Below is a small trained network, with its code and all its weights. Each question gives an input and a target symbol and asks what happens when units are switched off, that is, made to give their printed mean instead of their output.

import numpy as np


def w(rows, s, z=0):
    codes = np.array(rows[::2]) - 128.0
    scale = np.full(codes.shape[1], s)
    scale[-1] = z or s
    return codes * scale


def f(y):
    return y / 2 * (1 + np.tanh(0.7978845608 * (y + 0.044715 * y**3)))


def softmax(a):
    e = np.exp(a - a.max(-1, keepdims=True))
    return e / e.sum(-1, keepdims=True)


def log_softmax(a):
    a = a - a.max(-1, keepdims=True)
    return a - np.log(np.exp(a).sum(-1, keepdims=True))


def net(x, mask):
    ids = ['ΓΔΣΩαζηθλμξτφ'.index(c) for c in x.split()]
    T = len(ids)
    res = E[ids] + P[:T]
    r = res
    for j in range(3):
        rows = slice(2 * j, 2 * j + 2)
        q, k, v = (r @ M[0][rows].T for M in (Q, K, V))
        z = softmax(np.where(np.tri(T) > 0, q @ k.T / 2**0.5, -1e9)) @ v
        o = O[0][rows]
        res = res + np.where(mask[j], z, o[:, -1]) @ o[:, :-1]
    y = f(res @ A[0][:, :-1].T + A[0][:, -1])
    res = res + np.where(mask[3:7], y, B[0][:, -1]) @ B[0][:, :-1]
    return log_softmax(res[-1] @ U[:, :-1].T + U[:, -1])


Q, K, V, O, A, B = {}, {}, {}, {}, {}, {}
E = w([
[221,143,131],'Γ',
[7,95,115],'Δ',
[106,166,118],'Σ',
[114,66,91],'Ω',
[108,171,126],'α',
[163,3,164],'ζ',
[130,153,84],'η',
[104,181,134],'θ',
[125,153,101],'λ',
[79,134,64],'μ',
[117,166,97],'ξ',
[112,165,106],'τ',
[132,138,98],'φ',
],0.017)
P = w([
[116,177,2],'0',
[119,165,106],'1',
[131,138,124],'2',
[135,142,175],'3',
[131,123,175],'4',
[140,115,177],'5',
[130,104,194],'6',
],0.004)
Q[0] = w([
[142,172,123],'head 0',
[34,128,38],'head 0',
[52,145,76],'head 1',
[10,31,95],'head 1',
[37,103,112],'head 2',
[132,146,105],'head 2',
],0.012)
K[0] = w([
[147,140,116],'head 0',
[49,168,56],'head 0',
[31,53,90],'head 1',
[126,1,144],'head 1',
[196,51,152],'head 2',
[138,205,157],'head 2',
],0.013)
V[0] = w([
[242,128,236],'head 0',
[72,72,72],'head 0',
[161,157,190],'head 1',
[251,134,255],'head 1',
[188,197,94],'head 2',
[123,144,37],'head 2',
],0.0078)
O[0] = w([
[148,135,2,12],'head 0',
[117,131,207,180],'head 0',
[119,88,42,79],'head 1',
[132,47,69,3],'head 1',
[123,182,165,140],'head 2',
[143,140,138,185],'head 2',
],0.0088,0.0072)
A[0] = w([
[93,241,68,255],'neuron 0',
[52,235,203,24],'neuron 1',
[2,53,171,68],'neuron 2',
[82,181,70,120],'neuron 3',
],0.0053,0.0059)
B[0] = w([
[112,148,172,230],'neuron 0',
[87,122,9,255],'neuron 1',
[155,48,46,157],'neuron 2',
[113,153,120,121],'neuron 3',
],0.011,0.0075)
U = w([
[182,153,51,161],'Γ',
[55,104,65,44],'Δ',
[129,113,113,17],'Σ',
[154,87,245,233],'Ω',
[147,110,143,66],'α',
[155,39,125,228],'ζ',
[133,118,109,3],'η',
[136,123,105,23],'θ',
[135,115,119,13],'λ',
[112,211,153,188],'μ',
[163,113,166,151],'ξ',
[130,119,106,12],'τ',
[130,114,108,2],'φ',
],0.012,0.005)

Each question gives the input, a string of symbols that net reads in full, and the target symbol t.
The units are the heads (2 rows each of Q, K, V and O) and the neurons (one row each of A and B). Each row of codes is followed by its name. A weight is (code - 128) times the scale printed after its matrix; where a second scale follows, it is the last column's (O, A, B and U).
mask holds one flag per unit, heads first, then neurons. A switched-off unit (its flag False) gives its mean, the last column of its rows in O or B, instead of its output. The means were averaged over made-up inputs and are rounded, as every weight is.
A unit's drop is (log p(t) with every unit on - log p(t) with that unit switched off) / (log p(t) with every unit on - log p(t) with every unit switched off).
The circuit of an input: a set's keep is (log p(t) with only the set's units on - log p(t) with every unit switched off) / (log p(t) with every unit on - log p(t) with every unit switched off). Starting from all 7 units, units are removed one at a time, each time the one whose removal leaves the highest keep (on an exact tie, the one counted first), for as long as the keep stays at least 0.8.
units of the circuit, in order: the units of the circuit, biggest drop first
k most important neurons: the k neurons with the biggest drops, biggest first
which heads matter: for each layer, one digit per head in row order, 1 if its drop is at least 0.15 and else 0, layers parted by /
drop when u is switched off: that unit's drop, to one decimal
input ζ η φ Ω, target ζ: which heads matter -> 011
input φ ξ η φ φ λ Δ, target Δ: units of the circuit, in order -> [neuron 1; neuron 2; head 1]
input η φ Γ, target Γ: which heads matter -> 110
input Δ λ ζ, target ζ: which heads matter -> 010
input μ ξ ζ Σ ξ Δ, target ζ: 2 most important neurons -> [neuron 2; neuron 1]
input θ φ ζ Δ Ω μ Δ, target ζ: units of the circuit, in order -> [neuron 2; head 1; neuron 1]
input Δ λ φ ξ Δ Δ, target Δ: which heads matter -> 110
input φ λ η Ω ζ μ, target ζ: which heads matter -> 011
input Δ Ω ζ Ω Ω, target ζ: 2 most important neurons -> [neuron 2; neuron 0]
input Γ φ μ Δ Ω, target Ω: drop when neuron 0 is switched off -> -0.1
input φ Δ ξ λ Γ, target Γ: drop when head 0 is switched off -> 1.2
input λ τ η η η φ ζ, target ζ: drop when neuron 2 is switched off -> 0.0
input φ η Ω, target Ω: drop when neuron 1 is switched off -> 1.1
